Moves between elements:
nar: te>pup, ge>pon, na>vut, zi>vid
sen: te>sur, ge>bor, na>riz, zi>dok
kun: te>buk, ge>fep, na>dok, zi>tis
feb: te>dar, ge>tes, na>dab, zi>raf
kek: te>zop, ge>voz, na>pil, zi>far
far: te>kek, ge>kir, na>dur, zi>kud
dud: te>bab, ge>vep, na>ruz, zi>nam
dab: te>bam, ge>sur, na>kun, zi>kom
bik: te>sak, ge>fot, na>nam, zi>mav
bof: te>reb, ge>nak, na>gug, zi>von
sol: te>mit, ge>deg, na>bof, zi>vol
zug: te>vol, ge>gug, na>deg, zi>reb
pil: te>bug, ge>sim, na>rus, zi>dur
biv: te>mim, ge>zup, na>lep, zi>pog
guz: te>tev, ge>mes, na>biv, zi>zal
zal: te>guz, ge>lav, na>pog, zi>muk
gal: te>vep, ge>far, na>zop, zi>rav
rit: te>peg, ge>vut, na>paf, zi>pup
vep: te>sas, ge>kek, na>pib, zi>gal
tus: te>gez, ge>dab, na>bak, zi>dar
vut: te>boz, ge>bik, na>fol, zi>zag
sur: te>tis, ge>nug, na>fep, zi>sen
lep: te>lav, ge>tus, na>fof, zi>vab
sas: te>ruz, ge>zop, na>ket, zi>vep
bam: te>bak, ge>tis, na>buk, zi>dab
von: te>bof, ge>pul, na>sav, zi>deg
mit: te>vin, ge>von, na>reb, zi>sol
bak: te>raf, ge>kun, na>tes, zi>bam
gef: te>gan, ge>pup, na>peg, zi>bop
voz: te>dur, ge>tev, na>sim, zi>kir
puz: te>dat, ge>paf, na>nar, zi>peg
dat: te>bop, ge>vid, na>pup, zi>puz
feg: te>pel, ge>peg, na>dat, zi>gan
zup: te>vab, ge>feb, na>tus, zi>zak
sak: te>fol, ge>pom, na>dud, zi>bik
zop: te>pib, ge>dur, na>bug, zi>kek
tes: te>kom, ge>dok, na>sur, zi>buk
bab: te>mav, ge>sas, na>fot, zi>dud
sav: te>gug, ge>feg, na>mag, zi>nak
dar: te>tus, ge>kom, na>bam, zi>feb
pel: te>mag, ge>puz, na>bop, zi>feg
bor: te>nug, ge>reb, na>vol, zi>vin
fof: te>zak, ge>bak, na>feb, zi>gez
rav: te>gal, ge>kud, na>kek, zi>ket
zez: te>pon, ge>dud, na>mav, zi>fol
rus: te>kir, ge>zal, na>tev, zi>sez
pib: te>ket, ge>pil, na>kud, zi>zop
lav: te>mes, ge>gez, na>zak, zi>lep
riz: te>fep, ge>vol, na>mit, zi>nug
zag: te>vut, ge>mav, na>sak, zi>pon
nam: te>dud, ge>gal, na>sas, zi>pom
vid: te>nar, ge>zez, na>zag, zi>paf
mim: te>muk, ge>vab, na>lav, zi>biv
vin: te>bor, ge>bof, na>zug, zi>mit
deg: te>von, ge>bet, na>nak, zi>pur
bug: te>kud, ge>sez, na>kir, zi>pil
reb: te>zug, ge>sav, na>pur, zi>bof
tir: te>sim, ge>biv, na>muk, zi>tev
dok: te>sen, ge>vin, na>nug, zi>ril
buk: te>tes, ge>ril, na>sen, zi>kun
tev: te>tir, ge>pog, na>mim, zi>guz
peg: te>puz, ge>boz, na>vid, zi>rit
fep: te>ril, ge>sol, na>vin, zi>riz
ket: te>rav, ge>bug, na>far, zi>pib
fol: te>zez, ge>nam, na>bab, zi>sak
nak: te>sav, ge>gan, na>pel, zi>pul
zak: te>zup, ge>raf, na>dar, zi>fof
paf: te>vid, ge>fol, na>pon, zi>boz
bet: te>pul, ge>bop, na>gan, zi>mag
mag: te>bet, ge>dat, na>gef, zi>pel
muk: te>zal, ge>lep, na>mes, zi>mim
ril: te>dok, ge>mit, na>bor, zi>fep
bop: te>gef, ge>nar, na>rit, zi>dat
boz: te>paf, ge>sak, na>zez, zi>vut
vab: te>lep, ge>dar, na>gez, zi>zup
fot: te>pom, ge>ket, na>gal, zi>ruz
kom: te>dab, ge>sen, na>tis, zi>tes
gug: te>pur, ge>pel, na>bet, zi>sav
pur: te>deg, ge>mag, na>pul, zi>gug
pup: te>rit, ge>zag, na>boz, zi>nar
kud: te>far, ge>rus, na>voz, zi>bug
sez: te>rus, ge>muk, na>guz, zi>sim
dur: te>pil, ge>tir, na>sez, zi>voz
gez: te>fof, ge>bam, na>raf, zi>tus
nug: te>riz, ge>zug, na>sol, zi>bor
pog: te>biv, ge>zak, na>vab, zi>mes
tis: te>kun, ge>riz, na>ril, zi>sur
ruz: te>fot, ge>pib, na>rav, zi>sas
raf: te>feb, ge>buk, na>kom, zi>bak
gan: te>feg, ge>rit, na>puz, zi>gef
vol: te>sol, ge>pur, na>von, zi>zug
sim: te>sez, ge>mim, na>zal, zi>tir
kir: te>voz, ge>guz, na>tir, zi>rus
pul: te>nak, ge>gef, na>feg, zi>bet
mes: te>pog, ge>fof, na>zup, zi>lav
mav: te>bik, ge>ruz, na>pom, zi>bab
pom: te>nam, ge>rav, na>vep, zi>fot
pon: te>zag, ge>bab, na>bik, zi>zez

The rows follow the links: the fewer symbols apart two elements are, the more alike their rows tend to be.

Each row is also shifted at random along 5 hidden directions that mean nothing.

Some elements, each with a row of numbers:
lep -> 111 28 34 7 13 13 -2 3 27 28 54 -18 -13 39 -20 -19 -40 -6 -9 9 5 9 -10 12 -21 4 -75 -7 8 19 -23 -21 2 -38 -1
tis -> 13 -8 30 13 36 15 8 -1 -31 11 40 -17 9 -2 -5 -15 -1 -1 -2 -20 -54 -9 -29 -11 -14 23 -48 -42 -5 13 -19 -56 -11 17 15
biv -> -39 -11 43 30 31 -6 1 -6 -24 6 17 -20 -6 -2 16 -17 -22 2 11 37 -31 23 34 -3 -24 -4 -7 -8 -22 34 -27 4 -13 -15 -21
guz -> 4 6 39 25 -2 -25 -11 11 8 12 20 -17 -12 -6 -23 -28 -36 4 -3 -8 -6 21 15 46 -31 -5 14 0 -14 -27 -24 -7 5 -13 14
dud -> 1 6 -26 -2 -43 -13 -19 14 21 5 -18 19 -7 -6 3 18 2 -1 -8 -24 47 4 43 39 -20 -20 16 29 3 -41 1 1 27 -3 -2
muk -> -64 -17 54 33 41 -6 1 -3 -13 6 33 -27 -21 0 18 -21 -29 -5 12 38 -39 23 17 -7 -27 -6 -22 -10 7 34 -21 -15 -27 -10 -26
dur -> -50 -28 19 57 -3 -30 -28 -2 -3 14 7 -1 -13 -42 18 -9 -12 5 -23 -2 -32 6 42 36 -33 -7 7 -17 -13 -29 -47 -32 -28 10 1
sav -> 65 17 -29 -18 0 9 -10 33 -9 2 -1 4 26 -27 15 26 9 -13 26 -28 -6 -41 5 12 -27 18 37 24 24 -24 14 -47 13 8 7
mit -> 38 24 14 -33 7 11 13 30 -15 3 26 -16 11 6 -31 -3 -8 -11 28 -56 -2 -4 -38 19 -27 20 2 2 13 -27 25 -50 35 12 28
zug -> 4 6 3 -33 19 20 26 2 -33 -13 -7 -5 18 15 -2 8 17 -5 31 -3 -1 1 -16 -30 7 8 3 3 -3 24 29 6 19 7 -5
pup -> 56 -29 -26 3 -4 -15 -11 0 2 -19 -23 12 -11 -26 27 22 21 -2 3 2 -3 -9 0 -13 10 -18 36 12 32 -16 20 -5 -28 26 -13
vab -> -46 32 34 -8 25 4 4 10 22 9 31 -30 -3 24 -16 -24 -46 -9 26 33 -7 -2 -28 -8 -6 14 -1 13 19 28 3 9 -10 -39 0
zag -> -69 -17 -19 -9 -19 -12 -8 20 4 -7 -7 10 -17 -14 7 21 13 -8 4 -43 16 6 5 23 -19 -21 18 17 35 -46 23 -38 8 30 2
kek -> -97 4 -15 20 -27 -25 -26 9 35 5 -7 5 -6 -26 -7 -7 -16 2 -18 -7 12 -12 12 38 -5 -2 31 9 4 -37 -18 4 -11 -9 16
fot -> 82 -22 -24 20 -23 -1 -15 -23 10 2 -26 28 -13 4 43 23 16 4 -22 46 27 13 65 -12 8 -28 -20 12 -11 27 -17 35 -11 -14 -46
vep -> 3 2 -25 7 -27 -1 -18 -7 41 11 -4 18 -14 10 9 12 -5 -2 -30 15 38 -2 22 9 6 -15 -27 14 14 -4 -8 11 -5 -19 -14
dok -> -15 -16 24 -1 28 -1 27 -17 -57 -20 -26 -7 23 -11 2 -15 22 13 19 18 -39 9 -2 -31 23 12 40 -26 -54 33 0 37 2 20 1
sim -> -81 -17 37 26 20 -25 1 -13 8 -9 2 -20 -23 1 0 -26 -28 5 5 46 -19 27 0 -7 9 -13 23 -1 0 19 -7 40 -33 -13 -11
vut -> 51 -5 -25 -22 -22 -6 -5 7 39 -7 -2 7 -32 19 -6 15 3 -10 -7 -24 38 8 -32 3 11 -25 -13 22 60 -32 41 -10 0 12 2
zal -> 6 -9 40 20 14 -3 10 -20 -2 8 17 -13 -23 29 -7 -25 -21 4 -14 33 -4 39 8 -8 4 -12 -45 -19 -18 36 -19 27 -7 -18 -14
far -> -3 -23 -2 42 -11 -14 -24 -13 21 14 10 9 -19 -13 19 0 -8 3 -39 15 -8 2 30 11 -6 -14 -35 -14 2 -3 -39 -16 -32 -4 -13
zup -> -9 18 23 16 -6 3 -1 5 -28 24 14 -1 26 -3 -16 -18 -12 13 -9 -14 -4 6 45 43 -34 18 -15 -20 -69 -5 -49 -13 36 -14 15
tus -> -14 37 20 -4 8 12 3 7 8 21 32 -16 18 16 -31 -20 -27 2 0 -5 -5 -11 -17 14 -9 27 -27 -10 -17 6 -22 -9 15 -27 25
bof -> -9 25 -5 -46 6 32 19 20 -17 3 17 -1 20 26 -18 13 15 -9 22 -43 12 -9 -30 -9 -9 14 -29 4 13 -2 30 -35 37 9 12
feg -> 39 -18 -40 -2 -10 3 -9 -3 -29 -14 -38 23 23 -37 32 30 42 3 0 -2 -5 -26 27 -13 10 2 40 3 -14 -5 2 1 -3 23 -10
reb -> -9 -21 -2 -21 21 34 39 -29 -75 -17 -32 16 26 22 26 16 54 9 13 27 -6 19 31 -60 26 -1 -24 -20 -59 70 13 42 24 18 -36
boz -> -12 -34 -22 -9 -11 4 6 -15 -2 -10 -14 21 -26 16 14 21 34 -1 -19 -15 17 18 -3 -21 18 -30 -37 -6 20 -3 21 -2 -2 31 -17
pom -> -11 -14 -27 11 -32 -4 -13 -5 4 5 -23 27 -6 -3 23 23 19 6 -22 4 32 10 64 16 -12 -24 -9 9 -18 -5 -12 11 15 -1 -21
sen -> 61 18 19 -29 21 5 24 -7 13 -11 12 -23 -1 30 -38 -26 -15 0 16 12 -7 -1 -80 -31 39 16 3 -8 16 20 29 34 -8 -11 21
gug -> 62 34 -28 -49 -1 20 10 18 20 -6 -1 -1 16 19 -9 14 2 -11 30 -5 24 -29 -45 -22 17 14 16 32 44 2 45 5 11 -11 5
bor -> 37 24 19 -49 29 6 34 6 17 -23 4 -30 -4 36 -31 -17 -20 -11 50 22 0 2 -88 -46 37 13 29 19 46 29 63 42 -7 -15 8
bak -> 10 21 15 0 9 15 10 -9 -7 14 16 -9 22 14 -26 -22 -10 9 -13 3 -11 -8 -20 -5 12 30 -29 -26 -35 20 -20 12 6 -15 21

In each set, the symbols that take the first to the second take the third to the fourth, perhaps in another order. Give the fourth.
Answer with the element's name.
A -72 -13 16 21 -7 -9 -2 -20 25 11 19 -1 -28 21 -20 -19 -14 7 -40 -2 4 24 -13 6 13 -15 -57 -27 -4 0 -20 7 -12 -2 6
B 26 -22 18 32 -13 -13 -3 -29 5 8 -3 7 -23 13 -13 -22 -4 18 -46 11 6 38 26 12 12 -18 -41 -31 -43 5 -36 35 -2 -4 -2
C -34 12 26 29 20 -4 -8 7 -37 13 0 -12 36 -35 9 -15 -17 7 18 19 -38 -9 47 22 -31 26 40 -8 -55 13 -42 -4 3 -15 1
D dar

A -34 -23 -16 -3 -24 11 -2 -1 -4 10 8 26 -20 15 12 27 26 -4 -28 -50 31 20 27 16 -24 -33 -67 -7 9 -26 1 -50 26 28 -9
B 2 0 -26 11 -30 -9 -14 -18 39 1 -23 18 -11 10 6 1 -2 7 -31 34 35 2 19 1 28 -15 -4 10 -5 7 -13 53 -13 -23 -10
C 53 -14 -29 14 6 6 -17 20 -37 0 -10 14 26 -57 49 35 30 -8 14 -17 -30 -39 44 6 -34 14 33 8 2 -12 -9 -63 -9 27 -14
D paf

A -63 -13 -22 -22 -17 1 10 -11 15 -16 -23 13 -26 28 10 19 17 -3 0 12 43 22 1 -21 24 -32 -8 23 27 7 38 39 5 3 -23
B 35 22 -32 -3 -40 -17 -23 13 62 6 -10 12 -12 2 -7 7 -21 -3 -14 7 51 -10 7 30 3 -9 20 36 27 -31 2 26 -1 -29 4
C 47 -6 -24 -10 -32 -23 -10 16 21 -16 -28 8 -18 -12 1 18 5 -4 9 -17 36 6 9 24 -2 -24 54 37 32 -43 29 9 9 8 2
D fot

A -31 8 37 17 28 -9 5 -2 -13 -3 1 -24 5 -6 8 -21 -29 2 28 57 -22 14 22 -7 -9 5 39 11 -20 39 -14 39 -14 -31 -17
B -41 39 15 -14 8 4 14 -3 12 0 -1 -20 22 17 -32 -27 -25 7 18 33 -1 -10 -30 -10 24 30 28 5 -21 25 -1 52 2 -36 17
C 80 9 -14 -17 2 26 5 18 -34 8 5 12 26 -5 11 24 23 -6 11 -38 -3 -16 20 7 -28 11 -20 0 -8 -6 2 -51 31 17 0
D pel

A 67 25 -5 -33 -7 19 14 23 -25 6 6 2 25 6 -25 7 14 -2 18 -59 15 -5 -2 25 -23 15 2 1 -18 -26 15 -32 56 13 25
B -29 6 -35 -31 -15 32 8 4 -29 7 -8 22 29 3 1 28 42 0 -6 -49 15 -22 5 -3 0 12 -32 -13 -21 -7 8 -30 40 23 10
C 29 -10 19 -12 10 16 32 -24 -51 -7 -15 3 18 18 -19 -13 29 17 -6 -11 -14 25 -10 -22 26 9 -22 -42 -67 27 -4 31 29 22 13
D vol

A -140 6 -22 -5 -28 12 -7 -9 39 16 14 18 -16 32 -11 6 2 -1 -43 -17 36 3 -9 6 13 -10 -74 -6 13 -7 -5 -5 9 -7 3
B -30 -29 -3 38 -5 -10 -15 -30 13 7 -2 11 -19 -4 25 -1 3 9 -41 34 -4 9 29 -11 14 -16 -42 -19 -8 20 -32 14 -35 -3 -22
C 59 7 38 20 11 -20 -2 0 9 3 10 -24 -11 3 -8 -27 -40 2 14 37 -6 23 20 15 -14 -5 25 12 -11 14 -16 30 -10 -29 -8
D lep

A 34 -15 -23 -14 -7 -20 -8 8 34 -23 -16 0 -26 -9 11 14 2 -10 18 9 14 -6 -36 -17 21 -19 48 33 69 -20 46 8 -29 13 -7
B -37 -4 -31 -21 -49 -6 -1 3 3 0 -31 30 -7 9 -15 18 27 6 -20 -46 60 24 33 34 0 -26 1 12 -22 -42 12 17 52 16 8
C -108 26 43 -3 28 -5 6 13 17 3 32 -35 -8 17 -19 -25 -45 -8 30 24 -10 9 -26 1 -14 11 8 16 22 17 9 4 -10 -33 3
D tus

A 22 -7 31 0 46 5 19 -10 -19 -13 14 -24 1 6 1 -16 -4 -2 23 29 -49 -4 -46 -44 18 15 0 -19 13 42 13 3 -32 6 -6
B -28 45 0 -55 9 21 16 36 13 -1 30 -18 11 24 -35 4 -13 -19 42 -50 10 -19 -69 3 -11 22 -1 24 54 -21 50 -46 29 0 28
C 97 8 21 -14 16 -1 12 14 -20 -7 6 -17 10 -7 -16 -11 -5 1 28 -21 -19 -1 -24 4 -10 14 32 1 -2 -8 13 -12 14 9 17
D gug

A -44 -45 -17 16 2 -14 -11 3 -28 -16 -23 13 -9 -45 42 26 32 -3 7 -15 -21 -5 28 -3 -14 -20 39 3 13 -22 7 -33 -18 45 -19
B -40 -8 -22 -12 -15 -6 1 0 24 -14 -26 9 -22 12 19 18 2 -5 11 36 37 11 12 -17 17 -27 25 39 34 11 31 44 -14 -12 -29
C 58 -13 14 -8 35 15 20 0 -55 -14 -5 -7 14 -6 24 7 18 -3 36 16 -32 3 11 -33 -8 6 11 -5 -11 37 12 -7 0 15 -22
D pul

A 38 -1 -22 15 -27 -16 -26 17 22 8 -9 14 -8 -22 25 20 -8 -8 -4 0 28 -7 52 33 -29 -18 21 33 17 -28 -11 -17 -2 -10 -16
B -38 7 -13 13 -11 -11 -24 3 59 7 13 -2 -22 1 5 -1 -26 -9 -13 24 13 -15 -15 6 4 -7 -8 19 50 -10 -2 -4 -35 -22 -7
C 44 -2 24 36 -1 -31 -21 1 46 4 18 -17 -32 -11 -7 -23 -45 -1 -12 18 -7 9 -10 23 -8 -9 11 6 31 -20 -17 2 -37 -17 5
D muk

A 104 5 9 -23 10 18 21 2 -35 -4 -7 -2 14 12 -7 2 15 4 20 -13 -1 8 -2 -9 0 7 2 -3 -23 13 14 2 29 8 0
B 14 13 -27 -27 -4 19 6 13 -26 -4 -17 10 31 -8 6 24 25 -3 21 -19 7 -22 8 -6 -3 15 21 14 -9 -4 18 -14 27 12 1
C -4 -10 -21 21 -18 -8 -20 -10 29 6 -11 16 -13 -7 26 12 -4 -1 -19 32 18 -3 35 4 2 -18 -3 16 11 5 -13 16 -22 -17 -23
D bug

A 56 17 23 -15 24 2 15 7 -3 -7 16 -22 4 5 -30 -22 -15 -2 23 -7 -22 -6 -56 -11 9 19 17 -6 14 3 17 -1 -3 0 23
B -13 -9 23 -15 36 10 26 2 -45 -15 0 -16 9 2 2 -4 12 -1 36 3 -31 7 -18 -29 1 10 20 -10 -6 25 22 -5 5 17 -2
C 11 3 -40 -26 -9 16 5 4 -20 -7 -31 18 28 -12 12 23 33 1 12 -10 10 -25 6 -16 14 11 27 10 -9 1 17 8 17 13 -1
D gan

A 60 9 21 -17 17 8 18 9 -22 2 21 -15 7 8 -28 -10 -3 -4 14 -34 -19 1 -35 0 -9 15 -9 -16 -3 -6 11 -26 20 14 23
B 10 -6 15 -7 32 16 10 20 -52 -3 10 -11 19 -16 20 12 13 -6 39 -18 -33 -7 14 -4 -33 13 16 -1 -3 9 8 -48 13 22 -8
C -37 4 18 -31 15 12 35 -11 -30 -13 -8 -8 13 24 -36 -18 15 8 14 -14 -6 16 -45 -24 27 13 1 -23 -30 17 22 30 26 15 21
D sol

